Below is a small trained network, with its code and all its weights. Each question gives an input and a class and asks what happens when units are switched off, that is, made to give their printed mean instead of their output.

import numpy as np


def w(rows, s, z=0):
    codes = np.array(rows[::2]) - 128.0
    scale = np.full(codes.shape[1], s)
    scale[-1] = z or s
    return codes * scale


def norm(h):
    return h / np.sqrt((h * h).mean(-1, keepdims=True) + 1e-5)


def f(y):
    return y / 2 * (1 + np.tanh(0.7978845608 * (y + 0.044715 * y**3)))


def log_softmax(a):
    a = a - a.max(-1, keepdims=True)
    return a - np.log(np.exp(a).sum(-1, keepdims=True))


def net(x, mask):
    res = np.array(x, float).reshape(1, 8) / 4 @ E
    u = 0
    for l in range(4):
        y = f(norm(res) @ A[l][:, :-1].T + A[l][:, -1])
        res = res + np.where(mask[u : u + 9], y, B[l][:, -1]) @ B[l][:, :-1]
        u += 9
    return log_softmax(norm(res)[-1] @ U[:, :-1].T + U[:, -1])


A, B = {}, {}
E = w([
[120,149,227,152,143,242,4],'x0',
[128,97,127,131,151,130,129],'x1',
[11,142,78,250,68,163,114],'x2',
[149,252,38,146,231,69,145],'x3',
[145,94,104,127,126,163,121],'x4',
[146,117,115,132,114,149,123],'x5',
[134,168,136,132,91,120,122],'x6',
[141,122,140,144,123,118,120],'x7',
],0.0038)
A[0] = w([
[102,176,180,126,49,167,9,167],'L0N0',
[132,222,135,204,201,226,166,52],'L0N1',
[81,199,179,56,158,64,148,216],'L0N2',
[51,50,2,168,68,119,156,126],'L0N3',
[164,128,108,89,14,119,96,207],'L0N4',
[185,82,122,62,97,94,192,150],'L0N5',
[44,142,142,168,78,179,133,143],'L0N6',
[149,201,29,106,104,63,137,130],'L0N7',
[93,133,217,83,112,197,27,2],'L0N8',
],0.0049,0.0018)
B[0] = w([
[93,32,105,99,221,155,140,227],'L0N0',
[104,117,48,63,93,32,35,176],'L0N1',
[209,50,115,161,64,167,106,215],'L0N2',
[147,187,232,211,148,52,154,251],'L0N3',
[114,113,129,104,139,85,158,171],'L0N4',
[80,127,69,136,58,52,104,216],'L0N5',
[117,155,129,220,118,168,207,204],'L0N6',
[147,48,134,191,255,178,142,249],'L0N7',
[136,107,127,144,231,153,198,196],'L0N8',
],0.0041,0.003)
A[1] = w([
[158,98,142,93,149,183,115,7],'L1N0',
[192,128,132,88,162,136,82,174],'L1N1',
[161,72,159,111,172,93,191,146],'L1N2',
[130,137,94,106,104,96,173,151],'L1N3',
[69,158,144,163,172,149,119,125],'L1N4',
[153,114,141,110,182,102,123,189],'L1N5',
[159,134,84,83,172,145,146,72],'L1N6',
[147,164,137,151,139,135,2,230],'L1N7',
[142,128,158,143,116,182,102,51],'L1N8',
],0.008,0.0016)
B[1] = w([
[100,187,182,107,94,119,135,152],'L1N0',
[120,199,171,114,157,96,254,209],'L1N1',
[168,57,122,95,50,190,99,252],'L1N2',
[203,58,131,95,162,162,14,176],'L1N3',
[60,80,140,123,50,183,101,202],'L1N4',
[170,245,69,114,134,192,177,208],'L1N5',
[203,187,206,185,96,74,170,185],'L1N6',
[87,130,67,28,155,38,184,191],'L1N7',
[41,215,108,194,148,157,106,132],'L1N8',
],0.0038,0.0041)
A[2] = w([
[171,78,84,65,140,135,35,178],'L2N0',
[168,110,96,123,137,125,181,180],'L2N1',
[110,118,66,147,157,94,101,85],'L2N2',
[178,152,183,81,76,149,171,108],'L2N3',
[107,152,56,195,124,88,102,57],'L2N4',
[118,140,209,77,140,148,153,2],'L2N5',
[111,89,99,90,85,87,3,138],'L2N6',
[98,151,93,184,146,85,131,22],'L2N7',
[94,179,72,204,147,112,133,57],'L2N8',
],0.0074,0.0024)
B[2] = w([
[95,197,73,52,130,89,148,190],'L2N0',
[166,153,131,179,151,107,21,251],'L2N1',
[95,52,202,102,98,153,56,166],'L2N2',
[95,76,110,128,118,127,74,213],'L2N3',
[188,68,172,55,157,122,110,205],'L2N4',
[132,160,165,70,93,152,115,142],'L2N5',
[64,83,40,36,119,130,113,145],'L2N6',
[253,70,159,56,152,174,106,179],'L2N7',
[169,80,157,66,167,153,82,227],'L2N8',
],0.0058,0.0031)
A[3] = w([
[64,153,149,146,106,103,134,77],'L3N0',
[146,121,149,102,140,159,65,93],'L3N1',
[100,244,138,66,135,106,171,102],'L3N2',
[118,115,207,74,92,189,148,1],'L3N3',
[138,62,85,135,207,61,186,115],'L3N4',
[207,140,94,98,146,57,195,132],'L3N5',
[159,117,175,189,64,123,193,169],'L3N6',
[53,83,116,2,132,163,85,188],'L3N7',
[143,131,110,161,172,195,96,110],'L3N8',
],0.0068,0.0029)
B[3] = w([
[161,75,134,196,141,160,132,118],'L3N0',
[140,127,149,125,108,113,120,154],'L3N1',
[70,65,168,96,185,57,157,153],'L3N2',
[200,254,199,139,88,211,163,148],'L3N3',
[132,135,217,117,87,148,138,193],'L3N4',
[67,153,68,182,114,214,125,254],'L3N5',
[129,127,61,114,135,7,170,177],'L3N6',
[112,128,67,102,63,81,102,246],'L3N7',
[108,131,142,120,76,122,87,150],'L3N8',
],0.0073,0.0047)
U = w([
[89,75,38,41,61,85,54,250],'0',
[227,201,30,193,156,155,127,125],'1',
[146,51,135,204,89,11,222,94],'2',
[218,32,206,128,203,112,39,70],'3',
[148,199,211,45,51,187,171,74],'4',
[89,197,150,57,253,77,187,100],'5',
[34,88,167,206,106,198,132,130],'6',
],0.012,0.0022)

Each question gives the input, the list of numbers given to net, and the class t.
The units are the neurons (one row each of A and B). Each row of codes is followed by its name. A weight is (code - 128) times the scale printed after its matrix; where a second scale follows, it is the last column's (A, B and U).
mask holds one flag per neuron, layer by layer. A switched-off neuron (its flag False) gives its mean, the last column of its row in B, instead of its output. The means were averaged over made-up inputs and are rounded, as every weight is.
A unit's drop is (log p(t) with every unit on - log p(t) with that unit switched off) / (log p(t) with every unit on - log p(t) with every unit switched off).
The circuit of an input: a set's keep is (log p(t) with only the set's units on - log p(t) with every unit switched off) / (log p(t) with every unit on - log p(t) with every unit switched off). Starting from the 12 units with the biggest drops (on a tie, the unit counted first), units are removed one at a time, each time the one whose removal leaves the highest keep (on an exact tie, the one counted first), for as long as the keep stays at least 0.8.
circuit, biggest first: the units of the circuit, biggest drop first
k most important neurons: the k neurons with the biggest drops, biggest first
k most important neurons of layer l: the k neurons of layer l with the biggest drops, biggest first
drop when u is switched off: that unit's drop, to one decimal
input [-8,-4,-8,1,-4,4,-1,5], class 1: circuit, biggest first : [L3N5, L2N1]
input [-4,5,5,-8,6,3,-4,-7], class 2: circuit, biggest first : [L3N6, L0N3]
input [-5,5,2,-6,4,-5,7,-1], class 2: circuit, biggest first : [L0N3]
input [3,2,7,1,-7,3,-8,3], class 0: 4 most important neurons : [L0N1, L3N7, L1N4, L0N7]
input [8,4,7,2,-6,1,8,8], class 0: circuit, biggest first : [L0N1, L1N7]
input [0,-2,-5,6,3,-5,-7,-5], class 1: circuit, biggest first : [L3N5, L1N6]
input [8,5,0,4,-4,8,4,-2], class 5: 2 most important neurons : [L1N1, L0N8]
input [-3,8,4,0,-2,3,2,-8], class 2: 2 most important neurons : [L0N3, L3N6]
input [0,8,-4,7,-2,-8,-7,2], class 1: circuit, biggest first : [L3N5, L0N2]
input [-1,8,6,-5,-6,0,4,8], class 2: 2 most important neurons : [L3N6, L3N5]
input [-7,-1,2,-7,5,-5,-8,-6], class 2: 2 most important neurons : [L0N3, L0N1]
input [-3,8,8,-3,4,-1,4,-8], class 2: 2 most important neurons : [L3N6, L0N3]
input [8,3,0,-2,-6,3,5,7], class 4: 2 most important neurons : [L3N3, L2N5]
input [1,-4,0,-4,1,8,5,5], class 4: 2 most important neurons of layer 0 : [L0N0, L0N1]
input [1,1,4,5,-6,3,-2,0], class 0: circuit, biggest first : [L0N1]
input [2,5,-7,1,-3,7,2,-8], class 5: 2 most important neurons : [L1N1, L3N2]
input [2,-5,-8,-5,-2,8,0,0], class 4: 2 most important neurons : [L3N3, L1N1]
input [2,6,0,-1,-6,2,0,-2], class 4: 3 most important neurons of layer 0 : [L0N7, L0N5, L0N3]
input [-4,-2,5,1,6,6,1,-2], class 3: 2 most important neurons of layer 2 : [L2N8, L2N7]
input [5,-8,5,2,-7,-1,8,-8], class 0: most important neuron of layer 0 : [L0N1]
input [7,-4,-3,-6,6,-6,-5,5], class 4: drop when L3N3 is switched off : 0.1
input [-4,-6,5,2,1,7,1,6], class 3: drop when L2N8 is switched off : 0.1
input [3,5,-5,4,-3,4,6,2], class 5: drop when L3N2 is switched off : 0.3
